Below is a small trained network, with its code and all its weights. Each question gives an input and a class and asks what happens when units are switched off, that is, made to give their printed mean instead of their output.

import numpy as np


def w(rows, s, z=0):
    codes = np.array(rows[::2]) - 128.0
    scale = np.full(codes.shape[1], s)
    scale[-1] = z or s
    return codes * scale


def norm(h):
    return h / np.sqrt((h * h).mean(-1, keepdims=True) + 1e-5)


def f(y):
    return np.maximum(y, 0)


def log_softmax(a):
    a = a - a.max(-1, keepdims=True)
    return a - np.log(np.exp(a).sum(-1, keepdims=True))


def net(x, mask):
    res = np.array(x, float).reshape(1, 3) / 4 @ E
    u = 0
    for l in range(3):
        y = f(norm(res) @ A[l][:, :-1].T + A[l][:, -1])
        res = res + np.where(mask[u : u + 3], y, B[l][:, -1]) @ B[l][:, :-1]
        u += 3
    return log_softmax(norm(res)[-1] @ U[:, :-1].T + U[:, -1])


A, B = {}, {}
E = w([
[183,224,75,33,65],'x0',
[231,95,101,190,97],'x1',
[1,103,64,111,12],'x2',
],0.0082)
A[0] = w([
[186,181,223,83,209,11],'L0N0',
[54,204,150,53,225,1],'L0N1',
[151,247,130,60,141,169],'L0N2',
],0.011,0.0078)
B[0] = w([
[47,90,39,152,254,198],'L0N0',
[54,243,181,232,69,180],'L0N1',
[200,98,145,37,75,254],'L0N2',
],0.0098,0.0074)
A[1] = w([
[213,128,112,186,106,33],'L1N0',
[180,144,203,134,210,2],'L1N1',
[112,59,249,143,169,56],'L1N2',
],0.014,0.005)
B[1] = w([
[21,241,179,179,87,196],'L1N0',
[107,105,11,181,208,220],'L1N1',
[169,88,205,30,30,255],'L1N2',
],0.011,0.0053)
A[2] = w([
[91,255,186,221,97,253],'L2N0',
[92,37,212,152,130,152],'L2N1',
[21,106,40,112,71,48],'L2N2',
],0.013,0.0031)
B[2] = w([
[73,96,249,195,122,252],'L2N0',
[178,189,112,14,67,254],'L2N1',
[158,116,121,212,243,241],'L2N2',
],0.013,0.0075)
U = w([
[195,120,126,39,66,248],'0',
[134,114,46,167,251,47],'1',
[97,154,209,167,102,107],'2',
],0.019,0.0014)

Each question gives the input, the list of numbers given to net, and the class t.
The units are the neurons (one row each of A and B). Each row of codes is followed by its name. A weight is (code - 128) times the scale printed after its matrix; where a second scale follows, it is the last column's (A, B and U).
mask holds one flag per neuron, layer by layer. A switched-off neuron (its flag False) gives its mean, the last column of its row in B, instead of its output. The means were averaged over made-up inputs and are rounded, as every weight is.
A unit's drop is (log p(t) with every unit on - log p(t) with that unit switched off) / (log p(t) with every unit on - log p(t) with every unit switched off).
The circuit of an input: a set's keep is (log p(t) with only the set's units on - log p(t) with every unit switched off) / (log p(t) with every unit on - log p(t) with every unit switched off). Starting from all 9 units, units are removed one at a time, each time the one whose removal leaves the highest keep (on an exact tie, the one counted first), for as long as the keep stays at least 0.8.
circuit, biggest first: the units of the circuit, biggest drop first
unit that matters most: the unit with the biggest drop
top k neurons: the k neurons with the biggest drops, biggest first
k most important neurons of layer l: the k neurons of layer l with the biggest drops, biggest first
drop of u: that unit's drop, to one decimal
input [-5,5,8], class 1: unit that matters most => L2N2
input [7,-8,5], class 2: top 3 neurons => L0N1, L1N2, L2N1
input [4,5,-4], class 2: top 3 neurons => L1N0, L1N2, L2N1
input [4,6,5], class 2: top 4 neurons => L0N0, L1N1, L1N0, L2N0
input [2,1,-3], class 1: top 2 neurons => L0N0, L2N1
input [3,-7,-7], class 1: 2 most important neurons of layer 0 => L0N0, L0N2
input [-6,1,7], class 1: top 4 neurons => L2N2, L0N2, L0N1, L1N0
input [6,7,4], class 2: top 2 neurons => L1N0, L0N0
input [0,8,-5], class 2: top 2 neurons => L1N0, L2N0
input [5,-6,7], class 1: top 3 neurons => L2N2, L1N2, L2N1
input [-8,8,-3], class 0: top 2 neurons => L1N2, L2N1
input [3,6,-8], class 1: top 2 neurons => L0N0, L1N1
input [5,1,8], class 1: top 2 neurons => L2N2, L1N2
input [5,8,-3], class 2: circuit, biggest first => L1N0
input [3,-7,-8], class 1: drop of L0N0 => 1.8
input [-7,6,0], class 0: drop of L2N1 => 0.5
input [2,7,-4], class 2: drop of L1N0 => 3.6
